Below are the code and all the weights of a small trained network. Each question names an input and a class and asks about switching units off, where a switched-off unit gives its printed mean instead of its output.

import numpy as np


def w(rows, s, z=0):
    codes = np.array(rows[::2]) - 128.0
    scale = np.full(codes.shape[1], s)
    scale[-1] = z or s
    return codes * scale


def f(y):
    return np.maximum(y, 0)


def log_softmax(a):
    a = a - a.max(-1, keepdims=True)
    return a - np.log(np.exp(a).sum(-1, keepdims=True))


def net(x, mask):
    res = np.array(x, float).reshape(1, 4) / 4 @ E
    y = f(res @ A[0][:, :-1].T + A[0][:, -1])
    res = res + np.where(mask, y, B[0][:, -1]) @ B[0][:, :-1]
    return log_softmax(res[-1] @ U[:, :-1].T + U[:, -1])


A, B = {}, {}
E = w([
[49,82,231,84],'x0',
[15,217,141,92],'x1',
[167,138,192,255],'x2',
[71,55,97,227],'x3',
],0.0084)
A[0] = w([
[152,52,27,196,194],'neuron 0',
[80,139,93,213,154],'neuron 1',
[209,61,126,191,158],'neuron 2',
[88,108,20,130,154],'neuron 3',
[147,184,168,70,160],'neuron 4',
[104,254,244,150,254],'neuron 5',
[115,151,202,63,159],'neuron 6',
[133,87,207,173,199],'neuron 7',
[5,58,224,194,169],'neuron 8',
[64,49,176,50,159],'neuron 9',
[200,97,103,130,165],'neuron 10',
[81,177,92,157,166],'neuron 11',
[204,147,90,134,160],'neuron 12',
[241,117,137,136,199],'neuron 13',
[230,144,164,99,159],'neuron 14',
[136,133,53,48,172],'neuron 15',
[44,212,203,132,226],'neuron 16',
[129,28,144,132,166],'neuron 17',
[196,184,63,88,221],'neuron 18',
[163,71,40,118,190],'neuron 19',
[139,50,159,147,199],'neuron 20',
[146,148,134,213,180],'neuron 21',
],0.0097,0.0053)
B[0] = w([
[115,73,66,72,251],'neuron 0',
[96,131,82,181,197],'neuron 1',
[162,40,110,106,239],'neuron 2',
[61,137,105,20,194],'neuron 3',
[143,238,174,131,196],'neuron 4',
[140,185,111,208,250],'neuron 5',
[133,210,230,173,203],'neuron 6',
[147,83,144,229,212],'neuron 7',
[102,119,159,203,254],'neuron 8',
[99,131,192,121,222],'neuron 9',
[147,80,82,95,201],'neuron 10',
[87,144,44,207,178],'neuron 11',
[152,103,80,83,199],'neuron 12',
[215,95,112,92,228],'neuron 13',
[192,121,178,85,198],'neuron 14',
[129,172,133,78,214],'neuron 15',
[76,206,106,223,249],'neuron 16',
[130,52,153,137,195],'neuron 17',
[142,163,91,20,225],'neuron 18',
[84,79,71,1,216],'neuron 19',
[112,30,176,168,202],'neuron 20',
[152,92,87,167,207],'neuron 21',
],0.0073,0.0098)
U = w([
[44,117,42,69,253],'0',
[99,154,60,195,211],'1',
[34,92,225,150,62],'2',
[132,254,215,127,117],'3',
[169,38,94,97,78],'4',
[196,67,162,177,8],'5',
[249,188,108,80,169],'6',
],0.0097,0.0014)

Each question gives the input, the list of numbers given to net, and the class t.
The units are the neurons (one row each of A and B). Each row of codes is followed by its name. A weight is (code - 128) times the scale printed after its matrix; where a second scale follows, it is the last column's (A, B and U).
mask holds one flag per neuron, in row order. A switched-off neuron (its flag False) gives its mean, the last column of its row in B, instead of its output. The means were averaged over made-up inputs and are rounded, as every weight is.
A unit's drop is (log p(t) with every unit on - log p(t) with that unit switched off) / (log p(t) with every unit on - log p(t) with every unit switched off).
The circuit of an input: a set's keep is (log p(t) with only the set's units on - log p(t) with every unit switched off) / (log p(t) with every unit on - log p(t) with every unit switched off). Starting from the 12 units with the biggest drops (on a tie, the unit counted first), units are removed one at a time, each time the one whose removal leaves the highest keep (on an exact tie, the one counted first), for as long as the keep stays at least 0.8.
circuit, biggest first: the units of the circuit, biggest drop first
unit that matters most: the unit with the biggest drop
top k neurons: the k neurons with the biggest drops, biggest first
drop of u: that unit's drop, to one decimal
input [3,2,-1,1], class 2: circuit, biggest first -> (neuron 18; neuron 13)
input [5,8,7,2], class 1: circuit, biggest first -> (neuron 5; neuron 16)
input [-5,-2,-2,4], class 0: circuit, biggest first -> (neuron 3; neuron 19)
input [-8,-3,1,8], class 4: unit that matters most -> neuron 2
input [3,4,7,7], class 1: circuit, biggest first -> (neuron 1; neuron 16)
input [4,5,4,2], class 1: top 2 neurons -> (neuron 5; neuron 16)
input [4,5,-6,3], class 2: drop of neuron 9 -> 0.2
input [4,2,0,0], class 3: drop of neuron 20 -> 0.1
input [7,8,-8,1], class 3: drop of neuron 1 -> 0.0
input [2,2,-5,1], class 3: drop of neuron 2 -> 0.1
